Below is a small trained network, with its code and all its weights. Each question gives an input and a target symbol and asks what happens when units are switched off, that is, made to give their printed mean instead of their output.

import numpy as np


def w(rows, s, z=0):
    codes = np.array(rows[::2]) - 128.0
    scale = np.full(codes.shape[1], s)
    scale[-1] = z or s
    return codes * scale


def norm(h):
    return h / np.sqrt((h * h).mean(-1, keepdims=True) + 1e-5)


def f(y):
    return np.maximum(y, 0)


def softmax(a):
    e = np.exp(a - a.max(-1, keepdims=True))
    return e / e.sum(-1, keepdims=True)


def log_softmax(a):
    a = a - a.max(-1, keepdims=True)
    return a - np.log(np.exp(a).sum(-1, keepdims=True))


def net(x, mask):
    ids = ['ΠΩαβγεζθμξφ'.index(c) for c in x.split()]
    T = len(ids)
    res = E[ids] + P[:T]
    u = 0
    for l in range(2):
        q, k, v = (norm(res) @ M[l].T for M in (Q, K, V))
        z = softmax(np.where(np.tri(T) > 0, q @ k.T / 2**0.5, -1e9)) @ v
        res = res + np.where(mask[u], z, O[l][:, -1]) @ O[l][:, :-1]
        u += 1
        y = f(norm(res) @ A[l][:, :-1].T + A[l][:, -1])
        res = res + np.where(mask[u : u + 16], y, B[l][:, -1]) @ B[l][:, :-1]
        u += 16
    return log_softmax(norm(res)[-1] @ U[:, :-1].T + U[:, -1])


Q, K, V, O, A, B = {}, {}, {}, {}, {}, {}
E = w([
[158,87,178,28,78,129,103],'Π',
[77,60,95,123,125,178,114],'Ω',
[92,123,160,176,173,19,184],'α',
[205,10,159,108,197,134,110],'β',
[53,161,129,114,150,185,132],'γ',
[109,146,33,111,183,121,172],'ε',
[102,141,110,118,198,158,62],'ζ',
[155,4,166,62,135,96,220],'θ',
[77,98,105,124,128,156,109],'μ',
[35,108,108,109,125,215,193],'ξ',
[109,157,157,65,86,29,161],'φ',
],0.018)
P = w([
[251,219,116,187,3,91,125],'0',
[102,57,93,145,183,104,81],'1',
[68,74,96,135,195,134,91],'2',
[48,87,99,135,191,162,121],'3',
[42,108,97,111,203,171,138],'4',
[34,122,92,102,207,180,154],'5',
[22,138,105,75,197,195,172],'6',
[27,140,87,68,203,195,203],'7',
[22,150,86,49,200,202,217],'8',
],0.0063)
Q[0] = w([
[149,190,143,62,1,126,128],'0.h0',
[246,170,236,163,102,69,190],'0.h0',
],0.0074)
K[0] = w([
[88,145,119,1,89,84,88],'0.h0',
[5,87,119,41,251,95,178],'0.h0',
],0.0076)
V[0] = w([
[180,85,149,2,162,158,101],'0.h0',
[154,164,180,144,36,87,70],'0.h0',
],0.0063)
O[0] = w([
[85,95,81,246,134,56,151,251],'0.h0',
[125,190,66,35,144,145,107,113],'0.h0',
],0.013,0.0022)
A[0] = w([
[240,147,163,165,138,139,151,105],'0.n0',
[152,165,136,91,160,143,78,118],'0.n1',
[111,98,86,105,126,186,150,92],'0.n2',
[104,96,120,104,123,35,151,173],'0.n3',
[84,95,154,182,168,137,97,121],'0.n4',
[121,171,109,118,109,173,116,73],'0.n5',
[119,48,74,82,187,87,180,99],'0.n6',
[81,177,124,94,145,74,119,148],'0.n7',
[206,119,150,42,131,146,162,189],'0.n8',
[219,18,162,103,116,148,86,58],'0.n9',
[133,93,192,115,215,117,90,106],'0.n10',
[130,92,144,107,129,111,162,139],'0.n11',
[66,85,192,112,113,193,46,142],'0.n12',
[164,196,151,109,200,113,217,2],'0.n13',
[97,118,211,133,168,172,142,72],'0.n14',
[215,98,254,186,95,18,107,157],'0.n15',
],0.011,0.0049)
B[0] = w([
[74,168,110,144,98,95,100,134],'0.n0',
[136,90,121,132,158,163,184,147],'0.n1',
[147,152,96,144,181,96,99,187],'0.n2',
[69,131,189,85,95,164,158,226],'0.n3',
[133,95,101,139,114,166,182,184],'0.n4',
[176,77,102,142,204,144,98,146],'0.n5',
[96,134,151,147,138,178,93,245],'0.n6',
[56,74,126,141,117,194,118,177],'0.n7',
[150,103,207,122,118,45,162,168],'0.n8',
[88,201,141,132,115,91,98,164],'0.n9',
[69,88,170,130,66,113,113,167],'0.n10',
[87,158,169,132,116,152,124,178],'0.n11',
[145,165,86,144,153,71,150,192],'0.n12',
[137,2,124,178,82,158,130,141],'0.n13',
[118,72,127,175,122,147,104,169],'0.n14',
[134,236,148,23,138,91,116,197],'0.n15',
],0.0088,0.011)
Q[1] = w([
[146,131,197,74,3,135,103],'1.h0',
[124,177,147,169,56,96,42],'1.h0',
],0.012)
K[1] = w([
[11,105,161,90,158,131,80],'1.h0',
[34,64,99,130,183,169,114],'1.h0',
],0.012)
V[1] = w([
[136,72,157,161,111,117,248],'1.h0',
[131,158,189,134,167,172,155],'1.h0',
],0.013)
O[1] = w([
[145,162,63,194,91,130,189,255],'1.h0',
[219,152,120,161,130,250,58,225],'1.h0',
],0.016,0.0058)
A[1] = w([
[118,155,170,183,107,97,175,174],'1.n0',
[69,135,164,118,189,54,113,138],'1.n1',
[167,141,85,174,159,187,166,139],'1.n2',
[157,136,121,140,209,109,170,167],'1.n3',
[114,95,178,49,203,140,118,133],'1.n4',
[116,250,138,124,90,105,92,66],'1.n5',
[66,159,117,145,170,130,156,62],'1.n6',
[187,104,179,150,109,126,120,254],'1.n7',
[137,139,209,112,148,32,152,150],'1.n8',
[92,211,153,57,110,76,154,103],'1.n9',
[119,73,184,128,130,52,124,103],'1.n10',
[77,75,150,77,156,74,148,153],'1.n11',
[107,86,85,83,118,76,115,50],'1.n12',
[76,53,162,167,59,145,78,40],'1.n13',
[231,178,126,46,152,166,144,88],'1.n14',
[91,136,88,105,112,167,125,130],'1.n15',
],0.014,0.0042)
B[1] = w([
[128,110,119,66,61,169,81,221],'1.n0',
[129,207,158,165,98,124,162,220],'1.n1',
[147,136,241,133,82,36,84,254],'1.n2',
[106,83,183,47,99,123,168,168],'1.n3',
[178,126,63,119,12,104,124,247],'1.n4',
[141,204,180,130,93,5,109,167],'1.n5',
[156,96,102,71,145,79,62,210],'1.n6',
[35,199,141,99,147,164,79,175],'1.n7',
[79,173,213,76,105,79,39,191],'1.n8',
[159,191,144,148,175,65,20,221],'1.n9',
[105,134,157,82,105,135,86,172],'1.n10',
[165,191,183,172,125,195,149,238],'1.n11',
[112,146,120,142,165,136,121,152],'1.n12',
[84,63,127,80,155,153,232,239],'1.n13',
[78,153,114,169,208,118,216,162],'1.n14',
[161,85,122,182,176,122,111,226],'1.n15',
],0.011,0.0078)
U = w([
[28,186,64,199,182,128,118,140],'Π',
[84,195,204,103,69,86,62,129],'Ω',
[85,89,85,151,22,29,182,21],'α',
[147,116,54,120,111,189,23,180],'β',
[174,178,117,254,56,157,148,151],'γ',
[180,179,71,75,124,146,210,213],'ε',
[178,116,216,159,170,70,230,117],'ζ',
[106,28,193,233,148,107,61,50],'θ',
[47,88,169,132,84,233,186,103],'μ',
[150,47,111,87,150,46,98,255],'ξ',
[173,174,174,170,229,225,111,88],'φ',
],0.0087,0.0023)

Each question gives the input, a string of symbols that net reads in full, and the target symbol t.
The units are the heads (2 rows each of Q, K, V and O) and the neurons (one row each of A and B). Each row of codes is followed by its name. A weight is (code - 128) times the scale printed after its matrix; where a second scale follows, it is the last column's (O, A, B and U).
mask holds one flag per unit, layer by layer, with each layer's heads first. A switched-off unit (its flag False) gives its mean, the last column of its rows in O or B, instead of its output. The means were averaged over made-up inputs and are rounded, as every weight is.
A unit's drop is (log p(t) with every unit on - log p(t) with that unit switched off) / (log p(t) with every unit on - log p(t) with every unit switched off).
The circuit of an input: a set's keep is (log p(t) with only the set's units on - log p(t) with every unit switched off) / (log p(t) with every unit on - log p(t) with every unit switched off). Starting from the 12 units with the biggest drops (on a tie, the unit counted first), units are removed one at a time, each time the one whose removal leaves the highest keep (on an exact tie, the one counted first), for as long as the keep stays at least 0.8.
units of the circuit, in order: the units of the circuit, biggest drop first
most important unit: the unit with the biggest drop
k most important neurons: the k neurons with the biggest drops, biggest first
k most important neurons of layer l: the k neurons of layer l with the biggest drops, biggest first
drop when u is switched off: that unit's drop, to one decimal
input θ μ Ω μ φ Π θ, target μ: units of the circuit, in order -> (0.n3 1.n2 1.n9)
input α θ α ζ, target ζ: 2 most important neurons of layer 1 -> (1.n2 1.n14)
input β μ γ ξ β, target μ: units of the circuit, in order -> (0.n10 1.n13)
input α α Ω ξ γ, target ζ: 2 most important neurons of layer 0 -> (0.n8 0.n6)
input θ β ξ γ, target θ: most important unit -> 0.n15
input Π γ β, target Ω: 3 most important neurons of layer 0 -> (0.n15 0.n9 0.n7)
input μ ε β ξ, target ε: 3 most important neurons -> (1.n4 0.n1 0.n6)
input β γ γ β ε, target μ: 4 most important neurons -> (0.n15 1.n9 1.n2 1.n11)
input μ α ξ γ ξ, target ε: 2 most important neurons -> (1.n4 0.n1)
input ξ ε Π ξ ξ μ ξ ε, target γ: 2 most important neurons of layer 0 -> (0.n15 0.n6)
input ζ ξ θ φ ζ, target β: 2 most important neurons -> (0.n1 1.n4)
input φ Π ξ α γ, target ξ: 2 most important neurons -> (0.n8 0.n15)
input φ ξ ζ ζ, target ξ: 2 most important neurons -> (0.n8 0.n1)
input Ω ξ Π θ θ, target μ: most important unit -> 0.n6
input ε θ μ, target α: 3 most important neurons of layer 0 -> (0.n12 0.n8 0.n15)
input μ α θ θ Ω, target ε: 3 most important neurons -> (0.n1 1.n4 0.n6)
input α ξ ξ α θ Π Ω α ξ, target ζ: 2 most important neurons -> (1.n2 0.n8)
input γ ξ α μ γ, target φ: 2 most important neurons of layer 0 -> (0.n1 0.n8)
input α φ ε ξ Ω α φ Ω, target ζ: 2 most important neurons -> (1.n2 0.n8)
input Π ξ α ξ θ Π α μ, target Π: most important neuron -> (0.n6)
input γ ξ ε, target φ: 2 most important neurons of layer 0 -> (0.n1 0.n8)
input ε μ Π θ ζ μ Ω β ε, target α: 2 most important neurons of layer 0 -> (0.n13 0.n8)
input ξ ε ξ μ ζ φ φ φ, target μ: drop when 0.n7 is switched off -> 0.7
input Π ε ξ θ θ ξ, target Π: drop when 0.h0 is switched off -> 2.1
input ξ Π Ω, target γ: drop when 0.h0 is switched off -> 1.5
input φ Ω Ω Ω Π β α μ Π, target μ: drop when 0.n6 is switched off -> 0.0
input ζ μ Π θ α ε α φ ε, target β: most important neuron -> (0.n3)
input φ Π ξ γ ξ, target ξ: 2 most important neurons of layer 0 -> (0.n8 0.n15)
